Below is a small trained network, with its code and all its weights. Each question gives an input and a class and asks what happens when units are switched off, that is, made to give their printed mean instead of their output.

import numpy as np


def w(rows, s, z=0):
    codes = np.array(rows[::2]) - 128.0
    scale = np.full(codes.shape[1], s)
    scale[-1] = z or s
    return codes * scale


def f(y):
    return y / 2 * (1 + np.tanh(0.7978845608 * (y + 0.044715 * y**3)))


def log_softmax(a):
    a = a - a.max(-1, keepdims=True)
    return a - np.log(np.exp(a).sum(-1, keepdims=True))


def net(x, mask):
    res = np.array(x, float).reshape(1, 3) / 4 @ E
    y = f(res @ A[0][:, :-1].T + A[0][:, -1])
    res = res + np.where(mask, y, B[0][:, -1]) @ B[0][:, :-1]
    return log_softmax(res[-1] @ U[:, :-1].T + U[:, -1])


A, B = {}, {}
E = w([
[105,246,116,109,119,58],'x0',
[133,202,235,254,56,207],'x1',
[74,144,231,113,176,12],'x2',
],0.01)
A[0] = w([
[105,181,112,152,132,91,142],'N0',
[159,172,42,96,81,150,2],'N1',
[166,38,67,99,139,79,162],'N2',
[82,64,58,114,136,120,213],'N3',
[75,34,254,110,170,123,85],'N4',
[193,109,104,186,74,136,133],'N5',
[104,132,101,122,208,104,102],'N6',
[86,132,112,118,157,77,120],'N7',
[136,123,162,44,211,99,137],'N8',
[110,99,89,151,160,66,94],'N9',
[147,50,40,93,157,124,10],'N10',
[153,101,166,152,81,150,188],'N11',
[141,179,148,184,117,101,200],'N12',
[175,105,147,152,107,168,130],'N13',
[153,77,76,136,161,110,187],'N14',
],0.012,0.0086)
B[0] = w([
[106,152,194,105,138,133,174],'N0',
[93,181,159,42,80,234,169],'N1',
[124,180,104,88,49,136,252],'N2',
[123,191,170,147,134,183,242],'N3',
[200,194,103,1,23,164,204],'N4',
[92,99,78,150,200,49,186],'N5',
[133,97,174,165,133,135,174],'N6',
[60,104,162,103,175,145,182],'N7',
[137,67,148,188,199,120,216],'N8',
[95,113,163,142,161,152,167],'N9',
[171,113,67,107,93,37,215],'N10',
[119,41,114,164,105,151,194],'N11',
[151,145,34,116,81,127,207],'N12',
[155,65,151,202,170,44,178],'N13',
[106,158,176,125,67,179,213],'N14',
],0.0092,0.013)
U = w([
[251,154,32,107,68,128,252],'0',
[131,237,229,117,70,218,23],'1',
[127,37,209,183,255,118,120],'2',
],0.0093,0.0022)

Each question gives the input, the list of numbers given to net, and the class t.
The units are the neurons (one row each of A and B). Each row of codes is followed by its name. A weight is (code - 128) times the scale printed after its matrix; where a second scale follows, it is the last column's (A, B and U).
mask holds one flag per neuron, in row order. A switched-off neuron (its flag False) gives its mean, the last column of its row in B, instead of its output. The means were averaged over made-up inputs and are rounded, as every weight is.
A unit's drop is (log p(t) with every unit on - log p(t) with that unit switched off) / (log p(t) with every unit on - log p(t) with every unit switched off).
The circuit of an input: a set's keep is (log p(t) with only the set's units on - log p(t) with every unit switched off) / (log p(t) with every unit on - log p(t) with every unit switched off). Starting from the 12 units with the biggest drops (on a tie, the unit counted first), units are removed one at a time, each time the one whose removal leaves the highest keep (on an exact tie, the one counted first), for as long as the keep stays at least 0.8.
circuit, biggest first: the units of the circuit, biggest drop first
most important unit: the unit with the biggest drop
k most important neurons: the k neurons with the biggest drops, biggest first
drop when u is switched off: that unit's drop, to one decimal
input [3,7,-5], class 0: most important unit : N12
input [-3,3,-1], class 2: circuit, biggest first : [N2 N4]
input [1,0,5], class 2: 2 most important neurons : [N2 N14]
input [-1,-6,7], class 1: 2 most important neurons : [N4 N2]
input [-2,-7,1], class 1: 2 most important neurons : [N2 N3]
input [7,2,-2], class 0: 2 most important neurons : [N3 N12]
input [1,-8,-2], class 1: 2 most important neurons : [N3 N14]
input [3,5,-6], class 0: 2 most important neurons : [N12 N8]
input [7,3,0], class 0: 4 most important neurons : [N12 N3 N14 N1]
input [0,-8,4], class 1: 3 most important neurons : [N2 N14 N3]
input [3,7,-8], class 0: 2 most important neurons : [N12 N8]
input [6,-1,-8], class 1: 2 most important neurons : [N1 N10]
input [8,3,-1], class 0: 3 most important neurons : [N12 N3 N14]
input [7,-8,1], class 2: circuit, biggest first : [N8]
input [5,2,-4], class 0: 4 most important neurons : [N3 N14 N12 N7]
input [-3,1,3], class 0: 2 most important neurons : [N3 N14]
input [0,6,-4], class 2: drop when N4 is switched off : 0.3
input [-2,2,-4], class 2: drop when N2 is switched off : 0.1
input [8,-1,-6], class 1: drop when N11 is switched off : 0.0
input [0,2,-7], class 2: drop when N13 is switched off : 0.2
input [4,-5,0], class 1: most important unit : N2
